Here is a tiny trained network, its code and every weight. The questions are about switching its units off for an input and a class, where a switched-off unit gives its printed mean instead of its output.

import numpy as np


def w(rows, s, z=0):
    codes = np.array(rows[::2]) - 128.0
    scale = np.full(codes.shape[1], s)
    scale[-1] = z or s
    return codes * scale


def norm(h):
    return h / np.sqrt((h * h).mean(-1, keepdims=True) + 1e-5)


def f(y):
    return np.maximum(y, 0)


def log_softmax(a):
    a = a - a.max(-1, keepdims=True)
    return a - np.log(np.exp(a).sum(-1, keepdims=True))


def net(x, mask):
    res = np.array(x, float).reshape(1, 8) / 4 @ E
    u = 0
    for l in range(3):
        y = f(norm(res) @ A[l][:, :-1].T + A[l][:, -1])
        res = res + np.where(mask[u : u + 12], y, B[l][:, -1]) @ B[l][:, :-1]
        u += 12
    return log_softmax(norm(res)[-1] @ U[:, :-1].T + U[:, -1])


A, B = {}, {}
E = w([
[77,228,74,20,166,124],'x0',
[130,74,142,74,167,108],'x1',
[147,66,158,106,246,210],'x2',
[51,170,236,105,32,207],'x3',
[169,83,66,140,139,31],'x4',
[163,179,220,97,232,3],'x5',
[86,100,164,50,70,78],'x6',
[125,195,223,138,208,119],'x7',
],0.0011)
A[0] = w([
[183,79,69,197,64,215,60],'L0N0',
[109,129,249,85,179,75,4],'L0N1',
[84,61,202,94,58,245,204],'L0N2',
[89,216,153,113,142,253,22],'L0N3',
[51,210,144,151,12,143,57],'L0N4',
[180,179,53,180,175,24,45],'L0N5',
[108,197,147,98,138,234,28],'L0N6',
[132,214,166,8,202,43,100],'L0N7',
[74,137,88,90,8,131,44],'L0N8',
[118,181,120,89,5,136,44],'L0N9',
[142,54,72,107,209,158,40],'L0N10',
[129,152,244,100,150,87,12],'L0N11',
],0.002,0.0018)
B[0] = w([
[122,86,241,136,120,69,175],'L0N0',
[96,72,228,207,151,4,158],'L0N1',
[169,187,67,168,119,66,249],'L0N2',
[90,246,36,152,230,231,160],'L0N3',
[131,69,112,28,180,113,177],'L0N4',
[209,236,40,168,153,77,177],'L0N5',
[103,191,74,172,213,206,150],'L0N6',
[137,79,176,236,88,163,212],'L0N7',
[43,110,57,78,64,34,167],'L0N8',
[85,61,67,59,130,92,160],'L0N9',
[174,58,60,44,144,87,152],'L0N10',
[86,99,220,158,180,13,152],'L0N11',
],0.0026,0.0021)
A[1] = w([
[142,159,243,86,142,92,56],'L1N0',
[108,192,125,123,145,227,21],'L1N1',
[98,122,107,82,46,117,12],'L1N2',
[168,68,111,161,99,36,193],'L1N3',
[96,200,139,113,160,254,13],'L1N4',
[173,125,161,176,242,139,189],'L1N5',
[161,60,104,98,178,126,17],'L1N6',
[117,137,215,107,155,95,15],'L1N7',
[99,143,102,93,42,160,17],'L1N8',
[128,195,62,28,171,86,181],'L1N9',
[151,75,115,74,174,125,37],'L1N10',
[157,95,165,180,81,152,4],'L1N11',
],0.0033,0.0019)
B[1] = w([
[2,20,175,173,207,44,172],'L1N0',
[57,239,189,67,168,206,155],'L1N1',
[36,115,32,63,20,52,156],'L1N2',
[142,179,138,115,137,200,253],'L1N3',
[82,250,224,64,195,240,164],'L1N4',
[87,123,118,77,29,117,232],'L1N5',
[158,77,140,82,172,198,147],'L1N6',
[87,49,191,235,154,50,155],'L1N7',
[22,135,13,38,27,33,154],'L1N8',
[163,115,191,214,91,168,216],'L1N9',
[122,77,88,58,167,186,143],'L1N10',
[157,80,182,198,23,166,141],'L1N11',
],0.0033,0.0031)
A[2] = w([
[60,65,229,163,178,30,3],'L2N0',
[181,183,79,135,135,51,8],'L2N1',
[163,66,103,55,171,153,25],'L2N2',
[99,208,140,105,185,227,36],'L2N3',
[160,20,39,172,91,70,81],'L2N4',
[111,174,4,132,113,218,150],'L2N5',
[162,58,120,55,173,161,19],'L2N6',
[150,56,91,55,182,146,19],'L2N7',
[64,132,72,77,43,81,28],'L2N8',
[206,192,122,129,124,89,60],'L2N9',
[161,92,149,205,81,177,4],'L2N10',
[202,222,73,154,148,79,4],'L2N11',
],0.0035,0.0025)
B[2] = w([
[61,28,174,244,246,38,232],'L2N0',
[190,245,75,200,194,150,158],'L2N1',
[220,54,33,49,193,194,157],'L2N2',
[70,238,197,62,129,198,188],'L2N3',
[87,187,180,105,161,156,211],'L2N4',
[129,108,177,90,139,57,255],'L2N5',
[206,59,19,39,206,210,157],'L2N6',
[204,74,49,45,188,228,158],'L2N7',
[64,61,17,50,43,58,203],'L2N8',
[178,191,28,162,146,71,162],'L2N9',
[217,89,171,162,45,183,154],'L2N10',
[227,254,28,219,152,37,171],'L2N11',
],0.0041,0.0024)
U = w([
[245,20,226,240,11,245,2],'0',
[5,56,9,20,3,16,162],'1',
[247,244,13,231,210,14,117],'2',
[19,244,240,52,214,242,151],'3',
[248,11,15,7,237,237,125],'4',
[22,32,246,240,241,10,207],'5',
],0.0059,0.0032)

Each question gives the input, the list of numbers given to net, and the class t.
The units are the neurons (one row each of A and B). Each row of codes is followed by its name. A weight is (code - 128) times the scale printed after its matrix; where a second scale follows, it is the last column's (A, B and U).
mask holds one flag per neuron, layer by layer. A switched-off neuron (its flag False) gives its mean, the last column of its row in B, instead of its output. The means were averaged over made-up inputs and are rounded, as every weight is.
A unit's drop is (log p(t) with every unit on - log p(t) with that unit switched off) / (log p(t) with every unit on - log p(t) with every unit switched off).
The circuit of an input: a set's keep is (log p(t) with only the set's units on - log p(t) with every unit switched off) / (log p(t) with every unit on - log p(t) with every unit switched off). Starting from the 12 units with the biggest drops (on a tie, the unit counted first), units are removed one at a time, each time the one whose removal leaves the highest keep (on an exact tie, the one counted first), for as long as the keep stays at least 0.8.
units of the circuit, in order: the units of the circuit, biggest drop first
most important unit: the unit with the biggest drop
top k neurons: the k neurons with the biggest drops, biggest first
k most important neurons of layer l: the k neurons of layer l with the biggest drops, biggest first
drop when u is switched off: that unit's drop, to one decimal
input [-2,8,0,1,-7,-1,-5,-8], class 0: units of the circuit, in order => (L0N0, L1N11, L2N10)
input [5,6,6,-3,-1,-2,1,5], class 4: most important unit => L0N10
input [3,-4,5,-3,0,2,-3,2], class 3: 2 most important neurons of layer 1 => (L1N5, L1N8)
input [-4,-3,-1,-7,5,-8,-2,3], class 0: top 3 neurons => (L0N2, L0N0, L2N10)
input [2,-8,-8,6,3,5,7,4], class 5: units of the circuit, in order => (L2N0, L1N0, L1N5)
input [8,-3,-3,-2,1,8,4,-3], class 5: units of the circuit, in order => (L0N7, L1N9)
input [4,-1,-2,4,8,-3,-8,7], class 3: units of the circuit, in order => (L0N2, L2N3)
input [7,-3,3,-6,1,6,6,0], class 5: top 2 neurons => (L0N2, L0N7)
input [-4,-6,5,0,0,-1,5,-6], class 0: top 2 neurons => (L0N0, L1N5)
input [1,7,-3,6,-7,-3,5,2], class 1: 3 most important neurons of layer 1 => (L1N8, L1N2, L1N3)
input [-8,-4,-6,-3,3,-2,-6,4], class 0: 2 most important neurons of layer 1 => (L1N11, L1N8)
input [8,3,7,-4,8,2,5,6], class 4: top 2 neurons => (L1N10, L1N6)
input [-6,-7,-7,-7,7,-3,4,-5], class 2: 2 most important neurons of layer 1 => (L1N5, L1N3)
input [-3,5,-5,0,1,1,-6,5], class 2: most important neuron of layer 0 => (L0N5)
input [-5,4,3,-5,-6,7,1,-4], class 4: 4 most important neurons of layer 2 => (L2N6, L2N7, L2N2, L2N5)
input [7,-3,3,4,6,5,-5,0], class 5: drop when L0N2 is switched off => 1.3
input [-6,-8,0,8,-5,3,-2,-7], class 1: drop when L1N8 is switched off => 0.2
input [-1,3,3,-5,7,8,8,-4], class 4: drop when L1N3 is switched off => 0.1
